Rows, each with roughly how far along a hidden order it lies (0 to 20):
In the rows, zero is written as 100.
[125 108 109 119 116 110  91  62  60  82  82  66  93 101 112 110] : 1
[124 107 124 114 111  98  95  80  61  80  87  68 100 108 125 131] : 2
[116 106  94  76  81 116 113 107  78  87 105 159 103  98  96 101] : 18
[126 107 109 118 121 113  92  67  64  82  83  55  91  95  98 109] : 0
[122 106 120 117 124 107  97  81  69  81  85  38  90  92  98 112] : 0
[124 109 112 118 124 113  94  65  68  83  79  44  89  93  94 102] : 0
[122 106  84  81  52 120 108 106  84  82  95 137 106 105  97  96] : 17
[119 107 126 114 122 102 100  98  74  82  84  24  92  93  99 112] : 0
[122 108 118 117 116 103  93  69  66  84  83  60  96 103 115 124] : 2
[129 107 105 116 102 100  84  44  54  88  94 152 109 120 134 115] : 5
[134 108  92  88  44  96  97 109 116 101  87  63  94 107 119 106] : 14
[128 108 106 105  76  87  86  59 100 106 112 191 112 110  98  71] : 8
[126 106 106  90  54  79  94 111 134 115 102  63  85  89  98 113] : 12
[121 105  82  80  93 129 106  77  71  99 107 130  99  98  98 100] : 19
[129 108 107 106  84  89  86  65  82 103 111 194 112 110  98  76] : 8
[123 107 120 108  95  89  91  75  73  96 103 160 114 118 121 101] : 6
[133 108  96 107  67  94  81  45  97 113 113 198 105 100  79  65] : 9
[123 105  81  75 109 129 101  72  79 104 108 110  98  98  97 102] : 20
[127 108  92  83  46 106 106 106 105  86  86  97 105 110 107  98] : 16
[118 109 112 113 109  99  89  62  65  84  91 129 107 114 133 135] : 4
[125 107 118 110 110 101  91  68  57  84  89  86 103 112 132 129] : 3
[118 105  93  73  85 119 111 103  73  94 107 139 100  95  96 101] : 18
[131 109 106 111  87  90  84  46  66  98 105 183 114 115 113  91] : 7
[122 108 112  93  63  76  96  94 127 120 117 112  94  86  77  91] : 11
[117 104  85  79 128 122  99  83 101 108 106  78  99  97 101 109] : 20
[130 109  89 100  49  95  86  67 123 117 106 110  89  89  88  94] : 11
[121 107 119 115 114  98  92  73  62  81  86  92 104 112 130 126] : 3
[128 109 100  93  51  87  87  91 126 118 107  93  89  88  87  99] : 11
[126 107 113  85  49  84 106 137 128 101  89  25  96 104 115 114] : 14
[118 108 122 127 114  95  94  76  63  79  87  72 101 107 125 130] : 2
[131 108 104 119 120 114  89  49  60  82  80  65  91  96 100 108] : 0
[123 108 118 111  99  94  90  69  66  91  96 131 110 118 134 123] : 5
[119 107 138 108 110  83 100  98  76  85  95  78 108 111 129 137] : 4
[122 106 122  81  51  74 108 156 139 105  93  11  95 100 113 121] : 14
[124 106 105  97  57  88 103 131 132 103  89  34  93 103 114 113] : 14
[121 105  93  77  68 116 111 110  79  88 100 136 104  99  95 100] : 17
[133 108 104 122 121 116  89  51  65  81  82  64  90  95 100 105] : 0
[125 108 119  96  73  76  95  91 110 115 118 154 106  93  76  74] : 9
[125 107  99  84  45  95 103 131 120  95  87  51 100 108 115 107] : 14
[123 109 116 116 115 105  96  73  66  84  85  54  95 100 110 117] : 1
[131 109  85  93  43  97  86  81 128 109  93  82  88  96 113 112] : 13
[129 108 105 122  94  99  83  46  60  88  94 154 110 120 128 117] : 5
[122 108 105  81  44  89 106 137 124  96  90  47  98 107 114 109] : 14
[121 104  75  80 121 133  99  64  89  99 106 112  98  97  97 102] : 20
[126 107  81  85  52 113 105 103  90  83  87 131 107 109 104  94] : 16
[122 108 111 117 110 108  90  50  62 100  83  68  96 103 118 121] : 2
[125 110 111 111  93  92  87  55  66  91  99 160 113 120 128 110] : 5
[125 105  63  86  93 143  97  42  66  99 104 153  98 101  97  93] : 19
[127 108 107  89  52  83  99 119 131 111  95  39  89  96 107 119] : 13
[126 108  93  85  55 106 105 120 106  87  86  85 103 110 110  99] : 15
[126 108 115 105  88  86  88  71  85 102 110 188 113 111 104  88] : 7
[119 106  81  78 103 130 104  71  78  99 109 120  98  97  98 104] : 19
